Each row, then the band of its hidden value:
[  32  127  -45  -69 -230  155   92  109   63  -66 -113  -33  160  -51
 -228   42  -36   63 -166  -13   75   36   72  205 -119  -43 -158 -167
  119  118 -175 -213  -43 -127 -433   59  -66 -145  -43 -210   96  204
   33  -64  -70]	pom
[ -19    6 -155  141 -153 -139  -70    3  298 -354 -182 -170   27 -179
  141  134 -183  212  115  175 -299  224  250 -114  307  -14   67  -88
 -191  -57  -77  258  165   20   96 -109  334 -291  -75   20  -42 -194
  -29  218  -25]	pom
[-202  -91  -42  -37   74 -130  137  357   11   96  167   40  -14 -196
  103  -85 -296   23   14  137   66  198   45  -77  -65  247  190  -27
 -137  175 -265  189 -160  -64  -53 -366  -20  124 -144    8    0  228
  -16 -225   34]	mazo
[ 140  120  -47  -76  169   73 -197  -83  249 -111 -139  -56  491 -201
  241   41    5   24  179  -27 -203 -120  192  -49  609 -165  205 -281
 -205   63  -40  122  -94  121  143    8  180  -17 -257 -139    5 -280
 -159   88  182]	fize
[  15  182  -50  145  -29  105  -21  154  168 -108  -12 -104  130  -47
  200  169   37 -126  -28 -125 -199  307  150  -27  -18   -3  -81 -163
  330 -225   95 -168  252  -98 -148   63  172 -139   12   27   64 -180
  -56  -81  -34]	lut
[  42 -214  -45 -169  180  -42  -57  212  210    8  187  281   72  -22
  215  -91 -107  -10  -66  134  239  -43  223  106   42 -196    1  228
   83  338   18  -38 -135  -11  232  -56 -320   33  349  -33   71 -115
  133  -68   76]	lut
[ 130  -27  215  -69  170  127 -310  -95  172 -167  141   98 -203  -14
  345   93  203 -189  121 -144 -108  -46   84   83   36 -391 -300   97
  280  -18  380 -186  243  -31  356  206 -109   78  278  265  126 -322
   17 -113  -65]	badan
[ 115   14  141   68   47   88  129  -24 -242 -136  -55  -22 -292   35
   59  198  275   -3   11   27 -296  446  158 -293  243  -65 -204  -47
  150  166  122   32  235  253 -120  -21  172   79   39  -81   26 -144
 -379  150 -245]	gemo
[  39  335  -36 -145  147  312  156  118  110 -227 -152  -44   53   41
  -64  286   96   22  -97    0 -124  148  402  -88  -26 -107 -169  -77
  215  -25  -32 -106  291  -69 -327   72   30 -109  -22 -111   49 -314
  -79  232 -156]	duf
[  12  465  -24 -157  393   87  195  307  202   36   72 -188 -235   86
 -109   25  209  285   40  -22  244 -176  225  -83  -27  388  170  -18
  110   -6    1  169   65  133   73  168  -82  -13  227 -243  112   87
  133 -177   25]	mazo
[ 146  -58  134 -167 -100   18  -68  -64   29  -64 -159  116  -88   93
 -131  -21  298   87  -75   11   74  -57   -4  217  110 -332 -255  -60
  238  370  226 -146   62  264  -10  230 -250  -36  426 -217   90   77
 -129   53   35]	fize
[  51  -41  130    3   55  -39  -48  -37  213 -115  -85  -66  309 -248
  -11  132   31   89  318  -11 -216   87   70  -23  468   -2  150 -350
 -172  136 -199  109 -160   24  -68  -26  124  -61 -340 -101   51 -226
 -142  264  143]	pom
[ -22  173   72 -220  113   29  195  246  -86  -94   98  -27 -515   57
 -214   65  359  164   51  120   89   16  159  -41 -114   48  -97   71
  164  288   86   98  143   62   63   73 -378   68  343 -108   78  172
  -89   47 -112]	badan
[ -26  342    6   84   67   -7   67  192  271 -215  -20 -240  -45 -169
  146  155  286   56  330  -37 -233  188  117 -106  195  129  224 -263
   41 -128    5  118  137   62   88   91  142 -113  -91  -71   92 -197
 -129  143   25]	fize
[ 141  254  309 -291  447  179  -36  178  -61  203  111  -44  120  146
  110  310  162  -64  135  -66  167  -96  304 -199  106  212  -81 -258
  212  103   40  123  172  -15  -26   26 -202  190   30  -54  -76  -56
 -202 -158    5]	Modom
[   8  286 -133  -32  -11  163  133  322   68   65   44 -205    1  -87
 -230   38  -59  149 -106  -22   92   27   64  110 -239  357  -66 -135
   42  -89 -222  -61   69 -184 -195  -81   14 -149  -22 -103   53  226
   60 -293   26]	pom
[ -57 -124  -64   12   35   16  -42   63  -21 -197  186   81 -334  -77
  267  -53 -115 -111  -75   55 -192  194  221 -130  -45 -225 -131  272
  114   26  150   38  171 -126  194 -152  -21  112   52  250   77  -58
   73 -151 -221]	badan
[-101  289  176  -94  100   39  316  233  137   67  113 -205 -379   55
 -154 -161   73  120  133  -97  220  -70   73   -6 -283  371  160  -59
  179  -58 -122  155  -33  -48 -167   68  -91   83 -156 -132  239  371
  338 -328 -204]	Modom
[ 186   41  108  -94   53  200    6 -187  121 -205 -100 -153 -213  -68
  -16  -97  153   86  265    5 -255  -59  170   10  260 -167  -89  -33
  -98  -14    3  160  141    6  172    5   97  -40 -224   18  154 -195
   78   69 -175]	Gatig
[-128 -128  -62  -35  -22   17  -35  204  202   -6   24  110 -192  -22
   74 -146 -238  -23 -207   26   76  113  -19  260 -374 -101 -246  180
  256  -24  103 -156  187  -78   30  -87  -64  -83  356  141   95   47
  197 -304   27]	lut
[  65 -237   27  -17 -200  -52 -335 -227  -39 -103 -147  171  335  -80
  309   17 -221  -85 -156   63  -83   13   34   42  439 -440 -158 -144
  -41  286  115  -59 -128  111 -133   29   97   66   42  -73  -61  133
 -204 -101  -30]	mazo
[  93  183 -133 -206  327  372  139  168   23  -38  -26  -25  206   62
 -127  206  -49   59  -96   49  -47   42  510  -69   76   30 -152  -40
  168  -22 -138    2  196 -292 -298  -51 -121  -84  -51 -113    8 -293
   28  120  -66]	gemo
[ 231  134  160 -163  160  105 -248  165   30   82  206  -43  101  123
  135  345  178  -40   58  -14  213 -139  290    6   39   95 -282 -143
  290   83  156  -45  195 -219  169  188 -345  -55  394   16  -85    8
 -106 -204   13]	duf
[-172 -107   28  -55 -136 -127  -15  138  114  -65  -71  194  246 -158
   49   66 -232  -23 -190   48   85  129   26   85    1 -144  -22 -105
   32  327 -115 -125 -192   73 -283  -47  -41   25   22 -139   16  145
 -114  -12   54]	pom
[ -74   53  -90   83   88  130  163  -20  187 -301  -28  -20  -97 -115
  -14    4  -66   79   19  -32 -259  224  222  -82  151 -141   52   45
   88  -80  -77  -38   -5 -109 -301   48  194  -51 -235  -19  214 -254
  202  208 -177]	badan
[  28 -131  231 -197   11  218   78 -134 -246   78  -41  105   71   64
   32  -95 -129 -180  -32  -13  -48   61  123  -47  142 -231 -146 -151
  146  197  -71    4  -77 -109 -480  -99  -79  279 -355  -62   82  213
  -13 -149 -279]	fize
[ 148   70  154 -188  389  280  126  203  -58   54  360  -29 -464  177
  -57   65  207   23  161   -1  140   -8  291  -42 -184  133 -214  165
  330  -21   52   22  202 -348   28   42 -372   95  205  143  151  -82
  264 -148 -226]	Modom
[-175    1  159  -69  132  -61  -11   42  -30  -38  -67   21  -34 -132
  332   10 -147 -154   71   16 -237  214   81 -244  168  -69   81 -139
  -30   78   50  224  109  194   20 -239  203  257 -260   87  -34    2
 -258 -121  -68]	fize
[ 388  -27   19 -137   70  145 -194  124   78  -81  116   76  186  137
   35  374  292   66   69  110  127   18  377   87  199 -169 -313  -57
  251  244   99 -147  186 -186   94  169 -393 -235  520  -66  -54 -314
 -110  220   49]	Modom
[-132  168  -18  161  147 -161  166   55  133  -86 -190 -125 -118  -30
  -42   36  -30  203 -163 -128 -216  289  108 -282  175  210  141  -83
  144  -41  100  147  134  440 -110   17  440   -6  -57 -176   75  -35
  -97  -32   45]	Modom
[-170   86  -37  -48   44 -136  -18   49  507 -226 -228  -51  -18  -95
 -130   -9  -34  320   41   35   69 -150   91  229  104  -19   54  -66
   53   67   39   81  -27  126    6  287  -12 -254  289 -221  130  -53
  190  148  161]	gemo
[-110 -241  -56 -262   23   12   50  170  -21   47  228  141  -13 -185
  -64 -304 -145  -76   31  100   80 -194  177  166  -38 -147   47  129
  -47  314 -150  120 -249 -333  142 -211 -517  183 -145    8  126  270
  189 -217  -19]	gemo
[   2    7   91 -380  -36  112  -35  142   72   24   70  145   33  -31
   41 -141  -48 -140  -83   46  250 -305  206  216 -229 -246 -141   76
   68  315  -21  -32  -41 -137  145  -55 -474  128   53  -41   75  234
   90 -280  -86]	Gatig
[  59  161  166   23   52   29 -196 -129  229 -168    4 -154  -66 -123
  294    6   82  -84  203 -167 -199  -87   91  -65  205 -106   11 -118
   35 -142  175   76  115   52  281  131  190   50 -187  108  117  -90
   25 -195  -91]	pom
[ 117 -372   18  -75  -84   91   49   -7  -84   27  -95  118  -44  -93
 -138 -121 -218  135  -51  201  -44  197  -13  157   92  -98 -261   44
 -198  311 -235   20  -46   33 -125 -319   54  -60   -2  -41   23   -1
  -59   -3  -35]	gemo
[ 305   66  262 -111   -5   -3 -323  -17  -65   70  122  -57   -9  131
  360  165  241 -169   81  -76   64 -103  199 -103  142  -88 -228 -122
  222  117  327   65  265   86  425   88 -165   93  238   72  -77  102
 -220 -365  -84]	Modom
[ 209  307   34   12   78  297   62   74   60 -136 -177 -197 -132   54
  163  192  193  -30   67  -17 -287  329  195 -128   10   -3 -210 -121
  138 -212   84  -16  530  143    1  -93  341 -138   -2   46    7 -363
 -221   14 -152]	lut
[ -21 -362   46  -84 -191   -7    1 -129   91 -213  -78  166 -288 -205
 -129 -331  120  -22   58   15 -253   54  -86  306   19 -522 -191  171
   22  296  102  -91  -18   76  217  -59 -196   21   27   49  244  -78
   57   97  -17]	gemo
[ 167   28    9 -268  101  231 -148   14 -211   32   -1  142  424  -81
  204  173 -132 -124 -137  124   24  -70  279 -120  346 -207 -139 -146
 -182  362 -138   -8 -105  -35 -132 -172  -80  184 -151 -121 -138   34
 -357  -93  -72]	duf
[ 108  356  159 -259  136  137  -20    2   94  -73 -205  -63  282  -19
  290  117  157  -92  146   18  -39 -116  278 -184  372 -137  155 -301
  -83  174    6  181   58  277   23   22   64  140 -233 -233  -34  -67
 -306   18  -73]	lut
[ 115  142   17 -365  159  173   -8  230  -52   56  148   -3  235  -70
  188   43    7  -76  210  201  141 -201  354  -70  206   -8  133 -156
 -192  272 -221  247  -94 -229   91 -215 -361  156 -187  -84  -72  112
 -114  -98  -65]	fize
[ -44 -226  206 -125    7  111  226 -130 -109    5  -92  144 -334  123
 -274 -213 -125  112 -152    4   76   91  -13   93  -70 -163 -223   90
  197  251  -48  -58  -95   65 -514   15  -42  145  -39 -118  219  233
  236  -69 -261]	Modom
[ -43 -138  154 -176  -37   44   21  -48  -25  -37    9  228   52 -127
  -69 -177  201 -199  -74 -163  -67  -56   12  165   56 -438  -89  -13
  235  377  125 -217 -183   88  -37  115 -339  235  -78 -142  224   75
  -79  -41   -7]	gemo
[-192   45  -66   18 -125 -102   53   81  327  -59 -255    6  303 -110
  -39  -77 -302  164 -139   21  105   28  -18  176   97   22  137 -220
   21   88 -160  -26 -210  116 -428   87  178 -144  -30 -296   86  202
  112  -52  100]	lut
[ 269  152   33 -197  110  273  -56  214  222   56   98  -66  402   81
  -13  208  129  -55  160  -37  147 -104  379  179   -8   16 -119 -230
  287  -35  -99 -112  141 -419  -84   82 -361 -205   53  -63   39 -220
  133    4   61]	fize
[ 102  113  122 -144  167  245  -42  117  -72  -57  156   46 -260  141
  342  166  -29 -187 -101   38   52  103  354 -154 -199  -94 -337  179
  245  -11  155  -27  350 -129   82  -54  -72  109  185  173   -5  -86
  -19 -272 -349]	Gatig
[ 123  338   74  -26   39   57   87    4  108 -173 -200 -154 -282  -32
 -151   60  476  243   40  -58  -84   12  -18   -2  191   10  -56 -114
   29  163  150  -17  120  485  113  272  132  -81  242 -307  131  -28
 -251   81   -1]	Gatig
[  28  408   88 -125  151  209  110  165  174 -208   32 -244 -456   15
 -137  148  407  120  225  -38  -75  -38  184   39 -157   93 -141  -51
  230 -137  121   28  348 -110  107  227 -158 -114  189   12  147 -105
   55   45 -132]	duf
[  78  -10   99 -176   49  105  179  321 -135  178  379  -36 -245  -14
 -220  -98  173  -50   81  -25  173  -36  142   77 -285  214  -94   38
  213  177 -122   -5  -41 -342   81 -110 -518  111   -9   13  145  308
  137 -321  -98]	duf
[  78 -304 -118  -44   12  -64 -334   -9  120 -100    5  136  253  -49
  182  184 -388  137 -125  239   42    5  252   56  304 -156 -242   29
  -80  196  -10   61   13 -179   42  -79  -33 -173  329   71 -157  -88
  -14   10   89]	pom
[ 128  389  150  -97  267  235  -25  -53  206  -98  -87 -228 -282  149
   36   41  359   51  144 -182  -99 -132  171   -6   69  -13 -129  -98
  367 -249  332   22  381   91  124  344   36  -37  176  -31  160 -153
   93 -127  -91]	lut
[-113  -68   40  -77   26   12  222   -9  207 -190  -82   57 -263 -171
  -66 -326   16   51  100  -26 -178   80   11   73   14 -238  147  108
  -48  145  -67   62  -87  172   19 -108   51   96 -264  -40  284  -90
  190   76  -80]	mazo
[   6  144   80 -114   84  172  412    4   66 -132 -125 -106 -372  -20
 -394 -220  314  178  111  -74 -138   49  120   31   16  -22   52   15
  110  119  -80   67    2  145 -173   81  -57   28 -223 -260  319  -18
  150  147 -174]	gemo
[  89  -25  114 -261  222  243  201  195 -160   75  162   57 -423  -46
 -149 -162  251  -63   63    7  -57   54   93   48 -216  -52 -201  174
   74  219   -9    5  164   -1  242 -237 -302  196   12   69  150  -55
  -67 -151  -93]	gemo
[-174    8  126   72   16  -43  154 -117  106 -160 -265   -1  183 -178
   74    8 -126    6   44  -67 -279  264   83 -179  381  -86  183 -250
  -49  110 -125  109 -154  261 -411  -10  378  103 -481 -231  118  -75
 -145  175  -99]	gemo
[ -38  200  259   29  116 -112  -81   15  328 -163 -101 -219  -31 -200
  300  140   70  -19  396  -89 -276  107   86 -192  222  112  179 -278
 -114 -124   26  283  196  220  318  -64  335    8 -316  105   26 -250
 -164   16   30]	pom
